Here is a tiny trained network, its code and every weight. The questions are about switching its units off for an input and a class, where a switched-off unit gives its printed mean instead of its output.

import numpy as np


def w(rows, s, z=0):
    codes = np.array(rows[::2]) - 128.0
    scale = np.full(codes.shape[1], s)
    scale[-1] = z or s
    return codes * scale


def f(y):
    return np.maximum(y, 0)


def log_softmax(a):
    a = a - a.max(-1, keepdims=True)
    return a - np.log(np.exp(a).sum(-1, keepdims=True))


def net(x, mask):
    res = np.array(x, float).reshape(1, 5) / 4 @ E
    y = f(res @ A[0][:, :-1].T + A[0][:, -1])
    res = res + np.where(mask, y, B[0][:, -1]) @ B[0][:, :-1]
    return log_softmax(res[-1] @ U[:, :-1].T + U[:, -1])


A, B = {}, {}
E = w([
[78,86,116],'x0',
[183,186,135],'x1',
[88,92,119],'x2',
[16,184,34],'x3',
[2,200,253],'x4',
],0.0048)
A[0] = w([
[85,220,63,182],'n0',
[101,183,221,75],'n1',
[190,66,50,114],'n2',
[204,113,218,172],'n3',
[96,189,83,195],'n4',
[159,76,193,110],'n5',
[157,60,196,112],'n6',
[183,55,102,84],'n7',
[192,78,43,155],'n8',
[170,222,115,200],'n9',
[104,138,86,88],'n10',
[77,124,255,80],'n11',
[97,123,191,91],'n12',
[161,92,100,77],'n13',
[137,55,55,162],'n14',
[161,179,103,254],'n15',
[82,103,115,116],'n16',
],0.0088,0.0025)
B[0] = w([
[214,52,82,248],'n0',
[161,182,111,221],'n1',
[28,228,163,237],'n2',
[144,47,73,247],'n3',
[236,11,79,223],'n4',
[201,115,53,191],'n5',
[190,80,46,196],'n6',
[121,198,104,203],'n7',
[32,190,184,252],'n8',
[115,90,196,225],'n9',
[144,123,111,157],'n10',
[108,197,96,239],'n11',
[116,254,129,182],'n12',
[112,215,74,168],'n13',
[57,155,182,220],'n14',
[90,83,210,229],'n15',
[101,99,113,167],'n16',
],0.0053,0.0039)
U = w([
[112,96,150,248],'0',
[64,255,151,2],'1',
[108,40,185,165],'2',
[186,19,19,52],'3',
],0.0074,0.0027)

Each question gives the input, the list of numbers given to net, and the class t.
The units are the neurons (one row each of A and B). Each row of codes is followed by its name. A weight is (code - 128) times the scale printed after its matrix; where a second scale follows, it is the last column's (A, B and U).
mask holds one flag per neuron, in row order. A switched-off neuron (its flag False) gives its mean, the last column of its row in B, instead of its output. The means were averaged over made-up inputs and are rounded, as every weight is.
A unit's drop is (log p(t) with every unit on - log p(t) with that unit switched off) / (log p(t) with every unit on - log p(t) with every unit switched off).
The circuit of an input: a set's keep is (log p(t) with only the set's units on - log p(t) with every unit switched off) / (log p(t) with every unit on - log p(t) with every unit switched off). Starting from the 12 units with the biggest drops (on a tie, the unit counted first), units are removed one at a time, each time the one whose removal leaves the highest keep (on an exact tie, the one counted first), for as long as the keep stays at least 0.8.
circuit, biggest first: the units of the circuit, biggest drop first
most important unit: the unit with the biggest drop
top k neurons: the k neurons with the biggest drops, biggest first
drop when u is switched off: that unit's drop, to one decimal
input [4,-6,-1,-7,2], class 3: most important unit	n6
input [8,-2,-1,-7,-7], class 1: circuit, biggest first	(n2, n8, n7)
input [7,-4,-2,4,-7], class 1: circuit, biggest first	(n2, n8, n14)
input [-4,5,-5,6,1], class 3: top 2 neurons	(n0, n4)
input [6,-6,-2,-6,-6], class 1: circuit, biggest first	(n2, n8, n7)
input [1,4,-2,-4,-5], class 1: circuit, biggest first	(n2, n8)
input [2,7,0,7,6], class 2: circuit, biggest first	(n4, n0)
input [1,1,2,-8,-8], class 1: top 3 neurons	(n2, n8, n7)
input [0,-1,-3,-6,5], class 3: drop when n3 is switched off	0.4
input [8,2,5,-7,3], class 3: drop when n15 is switched off	0.1
input [-4,5,4,6,1], class 3: drop when n0 is switched off	0.3
